In the rows, 128 means zero.
[138,  88, 116, 151, 131,  82, 117, 128, 109,  84, 150, 137, 140, 125, 107,
 103, 181, 152, 175, 159, 136, 106, 191, 155, 150, 134, 156, 144, 159, 152,
 200, 141,  96,  59,  79] => 10
[129, 127, 164, 142, 133,  97, 179, 168,  95, 157, 141,  99, 108,  60, 191,
 130, 103, 111, 242, 185, 133, 130,  83, 165, 168,  96,  98, 121, 160, 103,
 193, 116, 170, 107, 118] => 11
[163, 111,  61,  85, 196,  94, 102,  98,  93,  64, 161, 194,  89, 139,  34,
 161, 178, 100, 103, 152,  80,  95, 210, 121, 185, 132, 179, 162,  99, 203,
  82, 151,  89, 152, 116] => 6
[153, 135,  64, 101, 122, 122,  83, 117, 106, 173,  79, 139, 134, 154,  96,
 126, 148, 122, 117, 119, 145, 142, 136, 129, 120, 102, 171, 126, 120, 159,
 144, 137, 113, 165, 146] => 9
[162, 129, 179, 115, 112, 164, 125, 150, 131, 137, 142, 110,  83, 161, 116,
 141, 149, 121, 123, 154, 127, 125, 118, 156, 143, 174, 195, 105, 128, 137,
 120,  78, 107, 143,  68] => 5
[147, 135,  77,  92, 131, 129,  91, 174, 110, 133, 113, 106, 118, 161, 106,
 114, 108,  98, 110, 103, 128, 122, 131, 131, 121,  92, 164, 127, 123, 151,
 152, 111,  90, 143, 142] => 2
[110, 108, 152, 164, 127, 150, 139, 125, 110, 114, 120, 113,  94, 128, 150,
 120, 127, 107, 128, 151, 113, 103, 129, 149, 140, 112, 142, 135, 130, 116,
 160, 121, 109, 144,  98] => 11
[149, 129,  67,  91, 131, 155, 109, 152,  97, 156,  99, 123, 142, 145, 121,
 141,  96, 119, 107,  81, 144, 129, 138, 126, 118, 103, 177,  97, 135, 156,
  95, 146, 136, 146, 111] => 11
[175,  89, 139, 124, 126, 185, 139, 130, 117,  90, 138, 130, 113, 147, 131,
 146, 142,  92, 153, 134,  84, 108, 167, 168, 156, 135, 164, 150, 125, 135,
 137, 161, 108, 109, 112] => 6
[109, 126,  98,  85, 149,  93, 113, 103, 116, 150,  70, 160, 129, 130,  92,
 135, 146, 167,  93, 118, 144, 124, 154, 125, 151, 118, 152, 120, 105, 148,
 162, 161, 129, 146, 114] => 5
[103, 142,  91, 102, 113, 139, 137, 151,  94, 102, 134, 120, 137, 115, 133,
 148, 177, 148,  97, 126, 177, 145, 147, 168, 132, 125, 161, 139, 204, 126,
 188,  94, 120, 120,  75] => 10
[123, 135, 159, 127, 108, 107, 124, 118,  89, 124, 152, 152, 108, 121, 123,
  96, 139, 166, 175, 196, 115,  91, 169, 165, 118, 151, 185, 113, 161, 110,
 186, 121, 171,  82, 110] => 12
[144, 106,  80, 116, 130, 152,  96, 155, 115, 148,  82, 111, 106, 167, 115,
 114, 129, 110,  81,  90, 154, 143, 112, 119, 127,  87, 147, 112, 129, 128,
 162, 124, 108, 160, 118] => 7
[ 99, 132, 117, 107, 114, 105, 126, 114,  93, 116, 106, 156, 125, 114, 121,
 115, 138, 148, 142, 179, 117, 122, 169, 178, 129, 129, 154, 107, 158, 128,
 166, 104, 170, 105, 106] => 2
[ 44,  97,  99, 132, 122,  81, 154, 136,  98, 120,  50, 175, 120,  66, 125,
 118, 173, 139,  92, 114, 155, 139,  98, 145, 124, 100,  82, 127, 125, 100,
 160, 101, 202, 128, 126] => 9
[143, 132, 145, 128, 111, 133, 119, 132, 155, 107, 110, 142, 142, 136, 122,
 110, 161, 113, 140, 163,  78, 122, 166, 152, 142, 147, 178, 141,  85, 139,
 141, 128,  97, 128, 111] => 9
[115, 124,  78,  92, 133, 148, 101, 127,  91, 178,  75, 156, 116, 156, 128,
 110, 119, 104,  92, 103, 139, 145, 134, 139, 119,  91, 149, 107, 112, 103,
 107, 145, 168, 125, 160] => 5
[114, 123, 139, 137, 108, 109, 127, 108, 105, 114, 151, 141, 119, 112, 127,
 105, 148, 154, 138, 165, 151, 112, 157, 158, 114, 142, 159, 124, 164, 115,
 166, 115, 148,  99, 115] => 3
[ 99, 146, 109, 119, 119,  90, 147,  95, 106, 137,  41, 170, 123, 134, 111,
 119, 144, 156,  92, 101, 110, 112, 142,  87, 128, 127, 115, 107,  86, 102,
 127, 160, 150, 165, 154] => 0
[112, 141, 166, 134, 173, 154,  74, 134, 114, 147, 148, 124,  82, 143,  96,
  76, 131, 104, 130, 146, 135, 117,  93, 134, 138, 146, 137, 146, 133, 135,
 191, 122,  93, 148, 100] => 3
[116, 142, 125,  90, 156, 105, 151, 136, 108, 118,  95, 149, 112, 137, 110,
 128, 121, 149,  76,  95, 127, 103, 117,  93, 149, 131, 142,  89,  96, 112,
 134, 127, 149, 143, 133] => 5
[151, 174, 145, 139, 106, 157, 122, 116, 149,  93, 100, 130, 142, 129, 139,
 113, 193, 117, 152, 183,  90, 119, 162, 148, 119, 146, 175, 191, 122, 125,
 156, 150, 117, 140, 155] => 10
[146, 132,  94,  98, 117, 145, 100, 145, 104, 163, 108, 124, 126, 142, 110,
 113, 116, 106, 129, 109, 146, 139, 129, 138, 113, 108, 141, 119, 144, 147,
 143, 152, 130, 137, 138] => 3
[137, 135,  86, 106, 133, 164,  91, 131, 120, 155,  90, 128, 115, 155, 123,
 114, 114, 119, 121, 112, 127, 137, 113, 119, 119, 116, 161,  96, 112, 117,
 109, 121, 134, 141, 124] => 7
[ 87, 151, 127,  88, 124, 103, 139, 118, 123, 148,  83, 156, 101, 130, 115,
 126, 133, 154,  90, 117,  97, 135, 129,  97, 137, 124, 101, 106,  99,  83,
 128, 137, 162, 139, 138] => 12
[155, 119,  59,  89, 132, 131, 110, 102,  81, 176,  83, 113, 149, 149,  98,
 118, 122, 132, 134, 108, 149, 134, 161, 121, 134,  92, 158, 138, 160, 175,
 167, 230, 124, 155, 138] => 1
[ 88, 126,  73,  93, 147,  71, 120,  89, 103, 140, 124, 162, 130,  82, 136,
  96, 100, 144, 161, 113,  92,  94, 116, 144, 145,  92, 143, 117,  65,  99,
 133, 182, 140, 142, 182] => 3
[128, 140, 160, 142, 151, 148, 139, 135, 118, 124,  95, 113, 139, 121, 134,
 137, 152, 143, 147, 146, 123, 114, 121, 120, 156, 146, 157, 164, 125, 157,
 148, 187, 103, 147,  98] => 3
[102, 141, 128, 120, 118, 100, 138,  98, 101, 119, 139, 138, 123, 111, 118,
  85, 135, 166, 148, 163, 129, 119, 156, 155, 119, 150, 164, 117, 155,  98,
 167, 112, 173,  90, 117] => 4
[ 96, 133, 127, 101, 140, 109, 169, 123,  98, 125,  88, 159,  89, 115, 126,
 132, 138, 156,  81, 118, 117, 100, 105,  96, 152, 129, 135,  96,  97,  60,
 125, 113, 191, 140, 142] => 7
[142,  93, 159, 153, 136, 166, 132, 145, 154,  89, 119, 130, 159, 121, 135,
 130, 167, 126, 169, 151, 107, 115, 142, 164, 159, 148, 136, 166, 116, 155,
 120, 162, 108,  94, 100] => 1
[124, 108,  83, 103, 129, 154,  93, 142, 112, 181,  95, 139, 126, 145, 117,
 118, 125, 102, 103, 103, 142, 143, 126, 140, 127,  82, 139, 118, 123, 140,
 133, 161, 131, 132, 144] => 5
[120, 118, 118, 102, 142, 130, 137, 140, 118, 112,  80, 152, 105, 136, 101,
 133, 152, 139,  84, 108, 107, 126, 119,  96, 138, 120, 149, 125, 113,  83,
 144, 122, 151, 150, 149] => 8
[103, 113, 140, 132, 112, 103, 118,  82, 110, 115, 146, 156,  94,  94, 139,
 108, 160, 159, 164, 199, 123, 130, 154, 177, 129, 144, 163, 135, 153,  83,
 190, 116, 171, 120, 116] => 7
[131, 136, 116, 114, 161, 113, 153,  98,  89,  96,  44, 132,  83, 174, 149,
  86, 118, 129,  80,  95, 101, 127, 118,  77, 128, 117, 138,  96,  89,  40,
 145, 140, 177, 163, 176] => 9
[103, 137, 102,  89, 150, 101, 132, 129, 114, 122,  71, 153, 111, 130,  93,
 109, 135, 152,  97, 114, 121,  95, 140,  98, 139, 124, 138, 105,  93, 111,
 127, 128, 155, 135, 128] => 1
[100, 121, 131, 116, 137, 108, 157, 114, 132, 140,  74, 148, 105, 107, 122,
 112, 149, 143,  74, 122, 127, 106, 103, 108, 150, 109, 135, 106,  81,  98,
 126, 126, 168, 139, 142] => 5
[ 97, 128, 102, 112,  99,  88, 106,  86, 105, 112, 149, 142, 106, 107, 108,
  76, 138, 158, 168, 195, 117, 135, 172, 169,  94, 135, 178, 123, 172,  95,
 178,  90, 176,  88, 139] => 4
[132, 113, 156, 157, 132, 132, 139, 143, 115, 125, 128, 108, 111, 114, 144,
 107, 131, 112, 145, 140, 130, 126, 124, 137, 136, 118, 144, 148, 140, 130,
 199, 135, 118, 140,  96] => 12
[131, 130, 119, 146, 123, 140,  97, 102, 113, 114, 154, 114, 107, 136, 104,
  98, 165, 140, 147, 179, 132, 146, 184, 143, 108, 158, 196, 151, 182, 139,
 156, 125, 121, 121,  81] => 4
[115, 131, 130, 147, 104, 119, 135,  93, 111, 117, 144, 137, 143, 107, 110,
 127, 149, 180, 123, 184, 158, 101, 162, 140, 118, 134, 167, 110, 196, 158,
 164, 116, 139, 110, 106] => 0
[131, 117, 128, 127,  96, 164, 117, 136, 142, 109, 124, 143, 139, 121, 134,
 105, 174, 109, 130, 140, 105, 123, 140, 180, 133, 123, 158, 137, 119, 131,
 154, 152, 115, 122, 131] => 5
[152, 132,  88,  92, 140, 122, 123, 155, 100, 163,  76, 118, 115, 164, 115,
 127, 104, 116,  87,  80, 167, 132, 107, 129, 136,  98, 137,  99, 115, 136,
 105, 106, 137, 137, 122] => 11
[148, 105,  95, 105, 142, 144, 115, 143, 102, 168,  75, 104,  88, 173, 106,
 102, 100, 100,  94,  83, 148, 118,  82, 115, 135,  89, 143,  87, 113, 124,
 146,  91, 121, 129, 118] => 6
[104, 108,  85, 101, 113, 143, 130, 100, 106, 154,  46, 158, 129, 132,  93,
 155, 146, 155,  79, 127, 135, 113, 152, 116, 125,  93, 134, 111, 144, 142,
 138, 146, 166, 119, 131] => 6
[132, 119, 168, 155, 140, 116, 126, 124, 124, 137, 138, 117, 113, 122, 148,
  95, 120, 113, 148, 155, 124, 117, 126, 141, 137, 122, 155, 145, 116, 127,
 197, 154, 115, 147, 130] => 5
[144, 170, 142, 126,  82, 142, 133, 133, 148, 100, 130,  96, 149, 153, 104,
 122, 155, 132, 127, 153,  93, 115, 156, 128, 110, 169, 161, 137, 138, 191,
  87, 148,  88, 126,  93] => 10
[140, 121,  74, 106, 122, 146, 112, 148, 102, 166,  61, 135, 147, 153, 106,
 129, 124, 103, 120,  93, 135, 154, 114, 126, 129,  86, 141, 116, 132, 133,
 153, 130, 116, 141, 143] => 8
[126, 107, 125, 120, 144,  99, 134, 131, 127, 140,  70, 158, 125, 127, 119,
 112, 130, 143, 100, 128, 119, 104, 126, 110, 148, 105, 148, 127,  77, 106,
 151, 144, 165, 131, 155] => 7
[127, 120,  84,  96, 125, 129, 104, 159,  90, 176,  95, 135, 107, 144, 112,
 108, 110,  90, 103, 105, 136, 142, 131, 119, 110,  88, 139, 125, 127, 125,
 118, 151, 154, 142, 157] => 3
[153, 154, 133, 108, 123, 203, 124, 152, 128,  87,  96, 130, 142, 176, 124,
 155, 152, 111, 115, 116,  90, 112, 147, 162, 148, 162, 167, 137, 104, 152,
  83, 128,  84, 128, 101] => 2
[120, 100, 116,  97, 145, 126, 127, 116, 134, 135,  72, 154, 109, 128, 103,
 134, 127, 143,  95, 146, 101, 110, 148,  92, 152,  94, 137, 129,  98, 103,
 152, 154, 164, 121, 165] => 7
[141, 116, 105,  94, 174, 190, 126, 118, 124, 118,  80, 145, 110, 153,  92,
 158, 163, 136,  55, 100, 138, 112, 156,  94, 168, 122, 140, 128, 125, 117,
 111, 140, 134, 112, 116] => 2
[143, 119,  93, 101, 128, 135, 108, 151, 103, 169,  89, 126, 131, 161, 100,
 148,  98, 116, 125, 102, 147, 150, 131, 126, 123, 103, 143, 108, 141, 142,
 148, 111, 112, 138, 118] => 8
[128,  99,  76,  98, 143, 134, 105, 179, 106, 154,  54, 127, 128, 164,  94,
 131, 133,  95,  64,  85, 163, 153, 134, 109, 128,  82, 143, 139, 125, 170,
 126, 144, 121, 127, 122] => 5
[134, 131,  99, 106, 136,  93, 148,  93,  88, 112, 101, 162, 113, 133, 125,
 110, 125, 139, 121, 138, 106,  89, 164, 149, 146,  96, 150, 121,  98, 106,
 149, 155, 159, 128, 166] => 12
[ 87, 106, 118, 110, 138, 121, 143, 114, 115, 138,  56, 156, 121, 142, 104,
 156, 139, 156,  46,  88, 152, 120, 125, 106, 134, 123, 122, 120,  98, 130,
  95, 137, 150, 131, 124] => 5
[189, 130, 129, 132, 132, 156, 116, 141, 138,  89, 132, 135, 129, 126, 102,
 121, 161, 108, 185, 163,  84,  94, 186, 136, 143, 149, 180, 137, 121, 182,
 138, 162, 103, 111,  91] => 6
[162, 117, 131, 135, 137, 170, 121, 136, 146,  98, 110, 136, 124, 137, 121,
 131, 154, 119, 140, 138, 100, 100, 147, 139, 145, 120, 141, 132, 114, 145,
 145, 147, 111, 123, 119] => 6
[133, 169,  69,  61, 179, 145, 101, 144,  88, 101,  47, 141,  59, 144,  83,
  91, 138, 101,  93, 121, 135, 106, 112, 103, 117, 108, 174, 121, 106, 112,
 128, 106, 174, 152, 165] => 5
[150, 151, 134, 127, 107, 154, 135, 143, 133, 102, 145, 135, 133, 134, 125,
 119, 145, 114, 165, 126,  94, 130, 144, 154, 133, 155, 127, 109, 126, 122,
 117, 133, 106, 122, 105] => 8
[112, 162, 114,  81, 141, 118, 143, 113, 108, 129,  80, 167, 121, 137,  96,
 122, 141, 141,  75, 120,  99,  97, 146, 106, 152, 130, 138, 105,  94, 107,
 123, 131, 158, 133, 151] => 2
[114, 130, 129, 122, 132, 132, 125,  55, 106, 139, 131, 167, 122, 105, 133,
 102, 163, 166, 156, 184, 142, 122, 198, 211, 144, 137, 158, 153, 149,  83,
 187, 154, 181,  96, 122] => 4
[135,  99, 136, 112, 152,  70, 155, 132, 109, 132,  71, 129,  90, 144, 111,
 120,  99, 142,  65, 110, 125,  90, 132,  92, 124, 105, 162, 142,  82, 124,
 122, 148, 183, 154, 159] => 6
[131, 138, 145, 136, 143, 143, 132, 136,  96, 128, 103, 119, 135, 131, 143,
 117, 132, 120, 147, 140, 113, 116, 137, 142, 148, 134, 190, 136, 129, 156,
 199, 180, 101, 169,  92] => 5
[168, 133, 146, 155, 118, 158, 140, 133, 149,  91, 111, 125, 145, 130, 129,
 106, 173, 108, 170, 150,  97, 122, 152, 146, 145, 145, 157, 153, 110, 128,
 136, 148,  97, 107, 114] => 8
[105, 145, 130, 123, 100,  93, 127,  93, 114, 137, 106, 144, 128, 120, 118,
 109, 155, 186, 146, 173, 132, 107, 156, 158, 121, 141, 144,  92, 153, 125,
 170, 118, 159, 111,  96] => 10
[147, 104, 160, 160, 140, 105, 146, 148, 106, 125, 120, 135, 142, 124, 151,
 144, 109, 117, 178, 137, 127,  99, 116, 170, 159, 121, 135, 128, 100, 148,
 197, 114, 100, 145, 116] => 9
[110, 130, 118,  97, 147, 101, 138, 130, 106, 141,  80, 159, 103, 123, 102,
 119, 122, 148,  84, 117, 126,  97, 121, 102, 136, 114, 135,  93,  96, 109,
 115, 129, 179, 143, 145] => 3
[142, 131, 164, 162, 101, 136, 157, 137, 137, 139, 122, 112, 149, 136, 154,
 110, 136, 102, 138, 105, 110, 138, 100, 142, 131, 140,  86, 129, 114, 138,
 116, 162, 125, 142, 124] => 10
[132, 124,  77, 123, 126, 137, 102, 143, 111, 162,  99, 115, 138, 144, 122,
 119, 117, 103, 104,  93, 164, 151, 118, 110, 111,  90, 134, 123, 138, 146,
 126, 131, 107, 139, 137] => 3
[107, 146, 119,  85, 140, 103, 160,  92,  92, 163,  86, 167, 137, 146,  91,
 103, 134, 140,  94, 132,  87,  96, 138, 112, 185,  93,  71,  91, 118, 118,
 170, 196, 159, 106, 168] => 10
[127, 123,  87, 113, 124, 124, 123, 131, 113, 144, 105, 143, 146, 131, 123,
 125, 124, 125, 110, 101, 139, 146, 130, 125, 119, 104, 118, 108, 144, 140,
 134, 134, 148, 121, 133] => 6
[ 95, 137, 128,  96, 131,  92, 145, 125, 114, 150,  73, 167, 132, 110, 114,
 112, 147, 169,  81, 121, 123, 121, 148, 105, 127, 126, 120, 116, 114, 104,
 141, 181, 207, 130, 145] => 9
[165, 123, 144, 130, 132, 154, 111, 141, 157, 135, 123, 122, 139, 152,  92,
  89, 145, 116, 119, 115, 118, 114, 140,  96, 157, 152, 183, 106, 106, 141,
 162, 110,  63, 106,  82] => 0
[116, 123, 146, 134, 102, 118, 113, 109, 124, 129, 135, 137, 125, 114, 110,
 102, 160, 160, 177, 191, 119, 118, 138, 158, 127, 139, 172, 124, 161, 109,
 204,  99, 124,  90, 114] => 8
[127,  84, 145, 136, 144, 119, 128, 114, 115, 110, 155, 126, 136, 123, 119,
 108, 149, 147, 110, 155, 178, 125, 163, 156, 139, 134, 161, 167, 170, 139,
 154, 140, 138,  58, 104] => 3
[137,  90, 110, 129, 119,  75, 134, 108,  91,  79, 126, 133, 114, 116, 100,
 114, 160, 159, 146, 162, 154, 101, 177, 146, 130, 139, 197, 133, 157, 142,
 174, 111, 128,  91,  97] => 3
[ 92, 140,  99, 113, 106, 100, 113, 142,  98, 110, 144, 146, 126, 102, 118,
  79, 157, 146, 174, 149, 151, 124, 139, 173, 111, 155, 154,  99, 160, 112,
 152,  71, 148,  76,  81] => 1
[111, 117, 159, 104, 152, 112, 126, 131, 115, 125,  78, 147,  90, 135, 104,
 104, 101, 150, 105, 148, 116,  96, 127, 113, 135, 126, 142, 114, 111, 100,
 204, 125, 177, 137, 135] => 7
[136, 120, 138, 162, 142, 165, 114, 150, 108, 145, 121, 113, 113, 125, 156,
 128, 148, 109, 153, 128, 155, 126, 129, 173, 141, 115, 116, 155, 145, 135,
 175, 152, 110, 144,  96] => 2
